Known rows, with every step that occurs:
H > K > C > L > W: [ -2.3   3.6   3.2   3.2   5.2  -0.1  -7.1  -3.6   3.8 -23.1  -2.7   9.2
  -8.4   0.2  -9.1  43.9  -0.3  -1.8  -3.0  -1.3 -18.2   8.9 -16.0 -17.2
 -15.7   1.0  -2.5   0.8  -1.4  14.3  -2.4  -3.0  14.2 -18.0  -9.0   2.1
  -1.2 -12.9  -9.2  -9.0   6.0]
G > L > W > H: [ -3.1  -3.0   0.3   1.2 -11.5  17.3  -8.4  -4.4   0.2  18.4  30.2  19.5
  -7.1   7.6  11.8  -1.1 -21.6   2.0 -13.9  -1.9 -15.4 -26.7  -3.2   7.1
   2.2   0.7 -17.4  -7.5   6.5   5.4  -9.6  15.1  12.6   7.9   9.5  -5.8
  -0.3   5.5  -1.8  -2.0   9.7]
C > L > W > J: [  2.2   0.1   2.6  -1.2  11.0  -2.9   4.5  -0.7  12.1  11.3   9.0  45.5
  -0.6  -5.6   4.6  23.0   3.2   2.0 -20.0  -2.5  -8.2 -11.9 -10.6  -4.1
  -7.5   9.4  15.5  -1.9 -16.8   7.4  -4.1 -25.0   4.3  -7.6 -15.0   3.2
  -6.8   4.9  -2.3  -2.9  12.4]
G > X > L > W: [  2.9   2.5   3.5  -5.1   1.2   5.5  10.2   7.2 -14.0 -20.7   6.0   4.3
   0.2   0.8  -2.7 -15.0   0.2   5.2  13.4   1.2 -13.3  -3.9  10.4   4.8
  16.9  11.2  -0.7  -4.1   0.2   7.0  -1.1 -13.8   8.1   8.2  18.2   0.0
  12.0  -6.9   9.9   8.6  14.0]
G > L > W > J > X: [  2.8  -1.0   3.7   1.7   1.9  29.1  16.0   3.8  11.2  25.0  11.0  20.9
  22.0  -0.2   9.4 -11.1 -18.8  13.4 -13.3   0.1   0.5 -16.0   4.0  -3.6
 -29.3   2.6   4.2   0.3 -21.5  -3.0  -0.5  -8.8   4.2   4.0  -2.8  -1.5
  -7.0   6.6   8.2   3.7  19.1]
W > H > J > X > G > L: [ -2.9  -0.8  -5.0   6.3  -2.9  27.1   3.0  -0.5  -2.2  33.2   7.1   9.9
 -14.9   0.4  18.9 -56.0 -22.1   0.3 -20.6  -5.0   7.1   4.0  15.3  23.2
  -2.9  -3.7   5.6  -6.7  -6.4  -3.6  -1.1  21.2 -10.7  17.0  12.7  -3.3
  -2.2  10.8  10.0   6.4  -8.2]
G > L > W > H > X: [ -4.0  -2.3   1.1   6.9   0.1  20.5 -18.7   4.7  -3.2   2.9  25.0  11.4
 -14.0   5.7   3.1  -3.3  -9.0  11.2   4.7  -0.1  -7.9 -37.6   2.1   5.3
   0.2   8.7 -16.2  -6.8  -1.1  -5.0 -10.2  19.3   3.2   6.5  21.3  -2.0
   1.8   5.1   3.5 -10.2   6.5]
L > W > H > K > C: [ -3.5   7.1   0.1  10.3  -3.9  12.4 -13.4  -4.6  -8.5 -11.4   1.0   4.8
  -8.3   5.9  10.2  20.8 -15.2 -11.1 -12.4  -6.8 -21.6   4.4  -5.8 -12.6
  -5.1 -12.7  -9.1  -5.3   0.4   4.9  -9.5  17.1  15.2  -5.7  14.6   3.4
   1.2  -6.0  -0.6  -5.0   3.7]
L > W > J > K > C > H: [ -0.1   3.2   4.6  -1.2  -2.5  -2.9   8.9   4.7   6.7  21.3  -8.2  22.8
   2.2   1.6  14.2  15.3 -15.5  -6.6 -13.4  -4.6  -7.5   2.2 -17.6 -17.2
 -43.8  -9.8  -1.9   5.7  -5.7  12.6  -3.8  -2.9   4.8  -5.8 -19.3  -5.4
 -11.4  -0.7  -9.2 -10.5  -4.4]
X > G > C > H: [ -8.4  -4.3  -1.8  10.8 -23.9  14.0  -3.2   9.7   6.7  22.0   5.4 -10.0
 -20.5  -1.7  17.8 -24.0 -20.5 -19.9  20.8   1.1  -0.1  31.8  14.7  12.5
  -5.4  13.3  15.1  -4.8  17.9   2.6  -3.4  11.4   1.5   2.5  -2.4  -1.7
  -0.2   2.5  -6.9  15.3 -23.9]
L > G > X > H > J > K: [  0.1  11.3  -2.8   3.8  12.8 -12.9  18.3  -3.5 -15.0   0.1 -22.3 -21.5
 -14.4 -13.7   5.7 -50.6  -1.1  -7.7  15.4  -1.7   0.9 -23.3  18.3  10.5
  28.3  11.1 -15.6  -2.4  36.2   9.8  -6.2   0.3 -19.2   4.2 -10.1   0.7
  10.4   0.5   7.8   7.8  -3.1]
K > C > L > G > X > H: [  1.7   3.5  -2.2 -10.1   6.6 -24.5   3.3  -7.0 -12.3  -8.0   3.7 -24.4
   0.4  -6.8 -10.9  11.1  27.3  -5.0  21.6   8.7  -5.1  16.3  14.6  16.4
  20.8  10.2   2.9  -3.1  15.3  -8.0   2.9  -0.1  -5.3   2.7   7.9 -10.7
  29.1   2.7  -8.8  12.2  -3.8]
C > W > H > J > X: [  2.5   3.0  -3.3  -2.2   4.7  31.1  -1.5   2.4  -6.1  13.5  -2.0   8.7
 -18.4  -1.4  16.6 -30.1 -15.4   2.6 -30.1  -9.1 -17.2 -36.9   8.2  16.9
 -14.2 -15.5  -8.8  -7.9   1.4 -10.9 -12.6   2.2  -5.5  -1.9  -0.3   7.4
  -1.7   5.5   3.5  -4.0   7.6]
J > X > H > K: [ -9.5   3.5   0.0   8.0   0.4  21.7   3.4   7.4  -8.9  -6.9   3.5 -20.8
   1.1  -5.5  10.6 -44.6 -25.9 -17.8   8.6  -5.9  -8.4   4.3  20.7  -4.2
 -28.3  15.0  16.1  -7.3 -13.7   6.4  -2.0   5.9 -15.8 -17.5   4.5  15.9
  20.6  -2.9  13.7   6.3 -11.0]
H > J > K > C > L: [  1.7  -1.3   1.0 -15.9   2.0  -7.2   6.6  -3.9   7.1   0.7  -1.0  17.1
 -19.6  -4.0  -1.3   4.5  -2.7  -4.4   1.4 -10.3 -15.9   6.2 -18.8   3.0
 -22.7  -7.0   7.6  -1.3  15.4  28.3  -1.9   3.8   3.1  -8.2 -22.6   1.0
  -6.5  -7.0  -7.7 -10.7  -7.3]
L > G > X > W > C > H > J: [  0.3   0.8  -5.4  -1.6   5.2  -5.2  -7.6   4.8 -19.7   4.1  -7.2  -4.7
   0.0  -6.7  -2.3  -8.8  16.8  -2.1   5.2   5.4  -6.6   9.5  14.5  17.4
  53.5  -2.8 -21.3   1.4  14.9 -24.0  -9.8   4.4 -21.6   3.5   1.8   5.3
   5.0  19.0  -5.5  12.7  -1.5]
C > W > G > L: [  3.0 -11.6   5.6   9.2 -13.0   8.8  -4.6  -8.5  17.5  17.9  19.1  13.3
  -1.6   4.8  -5.9  -8.2  -9.7  11.2 -10.9  -2.6  10.7 -23.0  -2.3   9.4
  -3.0  12.4  12.6  -3.6  32.9   3.2  -1.7   1.3  14.9  11.5  -3.6  -0.1
   1.0  -3.1  -7.1   1.2   5.3]
C > L > G > X > H > K: [ -7.1   4.7  -2.9  15.1  10.8 -10.5  -1.2  -9.8 -10.7 -16.7 -11.8 -31.0
 -11.1 -12.6 -12.5   1.6  12.9  -7.8  20.1   4.8  -0.5   0.5  18.3  -0.2
  30.9  27.9   1.5  -1.5  -0.2  -1.7   0.3   9.9 -16.9 -16.9   0.5  -3.0
  30.3  -2.2  -2.8  11.4  -9.8]
G > L > W > J > K > C: [  2.5  -2.6   4.3  -7.7  -9.2   2.1  13.4  -5.4  15.8  17.2   5.5  21.8
  22.6   5.8   3.9  16.9 -11.2   7.7  -4.1  -1.6  -6.8   2.0 -20.5 -14.4
 -33.9  -5.6  -1.9   4.6   7.3  21.2   2.7  -5.7  17.8   6.8 -12.7  -7.5
 -17.1  -5.5   0.4  -8.6  13.3]
G > J > X > W: [ -2.1  -4.6   1.7 -13.5  -0.9  37.6   0.7  14.7  -3.0  -4.2  30.7 -27.4
  15.9   5.2  -1.1 -25.2   0.1   1.0  10.4  -0.5 -13.2 -26.5  17.1  15.6
   4.6  -1.3 -16.6 -10.3  -3.1   0.1   2.0 -11.3 -14.6  -5.4  -2.5  20.2
  -7.1   1.5  11.7   9.7  16.3]
L > W > J > X > H > K: [ -5.6   8.7  -0.8  13.8  14.9   7.2  12.4   4.9  -7.1   6.4 -16.8   6.7
  20.1  -7.7  18.2 -27.1 -20.0  -5.1 -21.2  -1.1  -1.8   6.7   9.5 -18.3
 -33.0  10.5  12.6   0.0 -28.4  -1.5  -1.4 -18.2 -12.7 -13.1  -1.4  12.6
   2.9   4.1  16.0   1.5   4.5]
X > L > W > C > K: [ -3.0 -10.1   1.7 -18.2 -14.8 -14.5   5.4   4.0   8.6 -13.7  17.3  51.9
   9.7   3.1  -0.4   0.2 -11.6 -10.2 -13.9   1.9  -1.7   7.4  -2.6  -7.0
   9.0  -3.9  18.7  -3.8 -17.7  10.2  -7.1 -13.0   3.6   0.7  18.4   9.6
   6.1   0.4   2.2  -1.7   0.6]
J > K > C > W > G > X: [  9.2  -0.2   8.3  16.1  -6.8  -3.3   0.3  -1.4   7.5 -11.7 -14.4 -36.6
   0.5   3.1 -12.6 -16.7  11.1   3.8  13.6  -5.3  -0.2  -9.6   4.4   4.7
 -11.1 -11.3   2.5  -3.8  37.7   3.9   0.4  -0.5  10.4   8.6  -5.0  -1.7
  11.1 -16.1  -4.3  -5.2   0.4]
H > X > K > C > W > G > J: [ -4.0  -3.6   1.9  -0.5   1.7 -26.3  -7.8   8.4  11.1 -21.9  -3.4 -25.9
  -0.9   8.7 -18.1 -20.9  16.4   8.3  13.5   0.4  13.0  -6.8   0.3   2.4
  16.3  -1.5  26.0   1.2   9.8  -2.7   5.6  -3.4   9.6   6.2  16.0   9.5
  -7.9  -2.9  -7.6   0.5   1.4]
K > C > L > W > H > J > X > G: [  5.7   8.1  -3.3   3.4  16.3  -2.1  -2.3   1.3  -9.0  13.6 -12.5  13.6
 -19.2  -1.7  12.9 -10.5   2.6   2.5 -41.6   0.5   4.0  16.8  -2.5  13.0
 -14.2 -23.9 -12.1  -4.7 -11.9 -10.8  -0.7  -8.5  -4.4  12.0   1.1  -7.9
  -8.4   6.2  -3.2  -9.8  -1.1]
H > K > C > L > G > J > X: [ -0.2   0.0   1.9  -0.6   3.3  21.8   4.9  -9.3   9.0 -10.4  -3.2 -31.5
  -3.5  -0.4 -14.7  36.8   5.4   5.5   7.4   4.2  19.4  -6.8   3.2  -7.5
   3.0  -4.8 -12.3   1.6 -21.6 -11.5   5.0  26.1  -5.7 -16.1  -1.7  -3.5
   2.9  -5.2  -9.6  12.9   2.0]
G > J > H > K > C: [ -9.6   1.2   2.7  -2.0 -14.2   3.7  -3.7  -3.6   8.2 -17.1  10.1 -11.5
  -5.3  14.8   2.3   1.9 -23.9  -8.9  23.3  -0.9 -15.2  -6.2  -6.2  -4.1
  -7.5  -6.2  15.1   5.2   5.5   9.6   1.5  34.3   9.9  -8.7   3.6  16.1
  -7.4  -3.4   6.2   8.9  -6.5]
K > C > H > J > X > L > G: [  7.7   0.1  -0.9 -19.2   2.2  14.8  17.8  -0.2 -17.6  20.4  -4.6  14.8
 -13.2  -5.2   7.7   1.2 -16.4   1.8 -13.2  -1.6  24.1  19.9   3.5   3.5
  -7.5  -5.0  -0.4   5.2 -13.9 -14.0   1.8  19.8  -5.4   9.4  10.6 -12.8
   6.0   5.5  -9.3  12.5 -12.1]
J > L > W > C > K: [  0.0  -2.4   2.8 -11.7 -15.8 -23.0   3.6   7.1  20.1 -22.0  11.9  48.9
  12.8   3.1  -0.5   7.5  -6.4 -13.2  -5.0  -0.7  -1.8  -6.0  -3.5  -2.6
   3.0 -18.9  -2.0   2.0 -21.4   8.3 -10.5 -11.2   6.7 -11.0  -4.7   3.0
  10.8   2.2  10.8  -7.6  -1.5]
H > K > C > L > W > J: [ -1.6   2.8   0.8   3.6  10.2  -7.4   0.9  -8.1   8.4  -4.9 -11.9  31.9
   8.2  -2.5  -2.4  51.6   5.3   2.6 -17.3  -2.0 -12.6  25.2 -19.7 -22.7
 -19.7   1.9  19.9   5.5 -21.6   9.1   0.9  -9.6  12.0 -16.1  -8.1   2.0
  -7.6  -4.3  -5.3  -5.3   7.6]
X > L > G > C > H > J: [  0.9  -7.5  -6.4 -11.2 -14.0   5.1  12.7  -7.0 -11.0  30.2  -3.3  17.0
 -21.5  -8.5  15.4   4.9 -23.3  -1.1   3.1   1.3  18.6  30.1   0.6   5.8
  23.4  15.2   1.4   3.9  14.9  -5.0  -3.9  23.2   4.4   8.8   4.2 -12.9
  -3.3   8.9 -13.3  22.6 -16.7]
X > G > L > W > J > K > C > H: [ -3.9  -1.7   2.3   5.3  -9.2  -8.5   9.0  -0.3  14.1  34.1 -10.0  20.6
   7.1   6.1   9.5   6.1 -12.7   1.7 -16.3   4.7  11.6  22.5 -18.4 -12.8
 -39.0  -1.0  -2.9  10.7   0.0  14.4   7.5  -3.2   3.4  10.1 -17.7 -17.1
 -19.8  -1.8  -8.0  -9.7  -8.9]

Rows:
[  7.4  -2.7   5.3 -11.7   4.5  -0.9   6.4   7.8  -1.8 -12.3  -1.8  25.3
  12.1   1.5  -1.9  12.8   5.6   9.4   8.6  -3.1  11.5   9.1 -16.2 -21.1
 -28.5   3.8  12.1   2.5 -18.0  11.2   6.3 -17.0   5.4   8.2  12.2   0.2
  -9.4 -10.6  11.4 -14.4   3.1]
H > X > L > W > J > K > C
[  9.3  -1.5  -2.1  -6.9  12.0  -2.6  -2.2  -6.1  -6.5  -3.9   5.2 -13.7
  23.9  -7.3 -20.7  44.3  48.1   5.0  12.7   4.7  -8.3  18.0   7.6   8.6
  38.4   3.3   3.0  -0.8  -2.5 -12.9   9.2 -18.8  -5.2   2.1  -2.0  -4.4
   7.8   2.6  -4.4   8.2  13.8]
K > C > L > G > X > W > J
[ -5.2  -0.6  -2.9  -6.3  -0.8   4.0 -19.3   5.3   2.2 -12.9   2.6  -8.2
 -12.4  14.7  -0.4   2.4  25.4   8.5   0.6   7.1   1.1 -15.7   4.1  17.8
   8.1  -7.7  -5.2  -4.3  12.9 -16.2  -0.4   1.9  -2.4  11.8  25.6   5.6
 -13.0  -1.9   3.3  -2.8   3.5]
K > C > W > H > X > G > J
[  4.4  11.5   1.0  13.0  17.6 -47.3  16.3  -1.8 -17.8   5.2 -35.9 -12.0
   3.0  -4.5   9.3 -52.3  -0.4   5.5 -12.3  -0.5   3.9  22.5   0.8   5.1
  -5.8  -9.0  -3.1   0.4  43.3   8.3  -2.2  -9.8  -0.9  19.4  -1.6  -1.0
   2.1   2.1   3.1  -4.1  -3.2]
L > W > G > X > H > J > K > C
[  4.2   0.1   0.0  -2.6   3.5 -37.0   7.0  -7.9  -3.3  14.4 -19.5   8.3
  -1.8  -1.4   9.2 -33.9  -4.9  -0.2 -27.8  -5.1   7.9   9.6 -13.4   4.9
 -25.5  -5.7   8.3   0.0  53.2  13.8  -1.0 -16.7   2.2  12.4 -15.8   5.5
  -6.7  -3.5  -3.6 -11.5  -8.3]
X > H > J > K > C > W > G
[  7.4   7.1  -4.6 -13.9   5.8 -14.8   3.3   2.5 -23.3  -7.9 -12.0  -8.3
   5.7  -3.3  -9.2  21.4  24.5   4.5  13.2   2.3  -4.1  20.2   4.6  16.6
  35.7 -11.3 -35.6  12.3   9.9 -11.2   2.4   4.0  -4.8   0.5 -10.9 -15.8
   9.8   5.9   1.6   6.0  -3.4]
K > C > H > J > L > G > X > W
[ -2.5   2.7  -0.4  -5.3  17.2 -28.5  -4.0  11.9   6.9 -18.3  -3.7  12.1
   3.6  -4.3 -13.6  13.4  19.7   0.9   8.7  -0.8  -8.5  16.1 -11.3 -14.3
  -4.1   4.5  33.5   3.9 -35.8   6.8   5.9 -24.5   7.1  -8.0   3.2   1.2
  -5.2   1.7  -6.5 -12.6   3.7]
H > X > K > C > L > W > J
[ -6.8   0.2   1.6  10.5   0.8 -14.5  -5.2  11.6  12.1  -4.0  11.8   5.5
   2.2   3.6  -4.2 -34.4 -21.0   2.2  22.4   1.4  -2.3 -28.1  -5.6 -12.1
  -0.2  13.3  27.6   9.5 -25.1   7.1   5.7  -2.3   6.6   3.5  -0.1   4.9
 -10.6   8.2   8.4 -11.1  -1.0]
G > L > W > J > H > X > K
[  1.4  -5.2  -1.3 -18.0  -0.3  -5.6 -13.0  16.4  -7.3  -3.9  14.6  22.0
  23.3   2.7  -4.4  31.6  23.8   2.3  17.9  -2.6  -3.4  33.6  -6.9   1.8
 -19.3   0.6   9.4   9.4 -34.5  -7.8   7.7  -5.4  -6.9 -10.0  -0.3  -2.3
   5.7   7.4  11.3  -9.4 -14.2]
K > C > H > X > W > J > L
[ -0.3  -0.5  -6.6  15.3  -5.2  17.5   9.1  -8.7   1.7  15.3 -27.2 -32.8
  22.7 -11.7  10.5   2.1  -8.5  -0.2  -1.9   7.3  16.0  11.8  15.2 -14.0
 -11.5  13.3  -0.1   2.7   2.5 -22.9   1.8 -10.1  -5.8  -9.8  -7.7   0.0
   1.3   0.8   2.6  13.2   1.4]
L > G > C > W > J > X > H > K
[  3.2 -13.4   0.6 -12.1 -13.4 -12.4 -22.9  -4.9   8.3  -3.7  40.7  -7.0
   5.2   8.1 -12.8  21.9  13.5  -3.9  10.0  12.6  13.4 -26.2  -8.8  14.8
  46.8  -6.0 -23.1  -1.0   3.5 -18.4   3.7  -0.2 -13.0   2.3 -13.3  11.5
  -7.7  15.1  -5.0   4.7  -1.3]
X > W > C > L > G > J > H
[  1.6  -4.9  -3.9   4.3  -2.1  13.6 -29.6 -15.0 -12.3  -8.9  18.6 -19.1
  -5.2  -2.0 -14.5  58.4  19.2 -11.8  -6.0  -3.0  -4.4   8.5  -5.6  -5.2
  34.1  -1.6 -21.6  -7.0  -2.8  -5.0   2.8  13.5  -3.4 -10.7   0.3  -2.8
   8.8  -5.6 -12.3  -6.0  -4.2]
X > W > H > K > C > L > G
[  5.1   0.0  -5.3   8.6  12.3   4.3 -11.2  -9.0 -17.5   2.4  -3.2 -30.3
 -19.9 -10.8 -10.6  -1.9  23.2   0.0  -1.4  -4.3  -7.3 -27.9   4.7  14.7
  50.8  -3.5 -42.0  -7.6  12.3   0.5  -2.2   5.4 -23.2  -2.8 -17.5  -6.8
   5.4   1.5  -5.0  -8.8  -1.7]
C > L > G > X > W > H > J > K
[  3.7   7.7  -3.0  -2.3   3.0 -14.7  11.9  -2.0   4.3 -16.4 -21.6 -27.3
  15.9  -4.0 -16.3   4.2  26.3  -3.9  15.5   1.5 -10.2  -0.9  12.5  -2.8
  39.5  -3.9  18.7   5.8   2.5  -6.7   5.7 -21.1  12.3   3.2   2.9  -5.5
   4.7  -4.0  -6.3  11.9  17.7]
L > G > X > K > C > W > J
[ -6.0   2.6  -0.1  31.3  -5.2  35.6  -8.8  -0.5  -0.2   7.8  -1.7 -15.6
  -7.8   3.9   8.7 -25.2 -26.1  -0.8 -18.6   0.5  10.8  -5.9  10.7  -6.3
 -10.8  -0.2 -19.5  -4.5 -20.1  -3.9   0.6  16.8  -4.7   2.9   9.4  -5.2
   0.0  -4.3   8.6  -3.8  -2.1]
J > X > G > L > W > H > K
[ 10.5  -2.7   0.8  -4.2  -1.2  27.5  11.8 -11.3   0.0  -5.7 -16.3   2.8
  21.7  -2.6  -8.1  40.0   4.2   8.3 -15.2   0.2  25.5  12.1  -1.8 -23.2
 -10.9   0.6  10.4   7.3 -26.7 -16.5  11.0  -7.9   5.3  -1.4   9.3  -5.1
   1.5 -13.0   2.9   6.7   9.7]
H > K > C > W > J > X > L > G
[  0.6  -5.1  -0.3  17.5  -9.4  16.1  -4.6   9.5  21.6  -0.5 -19.9 -17.6
  -2.0  -4.6   2.0 -16.1   9.8   2.2  26.7   1.4  12.3  -3.3   4.5  -5.1
 -17.6  13.5  11.4  -1.4  18.3   0.9   2.8 -24.1  -3.1   2.6 -12.4   5.4
 -19.6 -12.2  10.0  -8.7  -5.2]
H > X > G > C > W > J > K
[ -3.4  -3.6  -1.4  -5.8  -9.4 -46.4   1.8 -12.0   3.3  -9.9 -12.0   0.5
  23.9  12.0  -1.8  11.4   7.1   8.3 -15.7   4.7  22.4  33.4 -14.8  -0.9
 -10.6  -4.0   3.5  11.0  10.1   0.0   9.5   1.1  10.4  -4.1  -0.5  -2.6
   4.7  -2.8   6.9   4.7 -10.1]
X > H > K > C > W > G > J > L
[ -3.3   4.6   1.9  -4.1  -3.5 -14.2  -7.1   8.2   6.0 -28.7  12.9 -39.9
 -16.0   7.3 -14.6 -19.4  -2.8 -10.2  48.1   4.0  13.7 -36.6   6.9   0.6
  37.5  -2.3   8.2   5.1  -0.7  -5.1   5.8  21.0   2.5   5.9  10.9   7.1
  -4.8   2.0  -0.5   6.5  -6.7]
L > G > J > H > X > K > C
[ -3.1  -2.8   1.7  -5.7   5.5  -8.1 -16.0   2.1   2.9  -9.5   7.5 -12.3
 -17.2   9.8  -5.3  26.4  13.6  13.6   2.2   3.3  -1.4 -28.3 -19.1  -1.3
 -16.1 -14.5 -31.8  -3.5 -11.1   1.0  -2.6  17.2  -3.8  -6.0   3.4  -5.7
 -10.1  -1.1  -8.4 -20.2  -1.3]
G > J > K > C > L > W > H > X
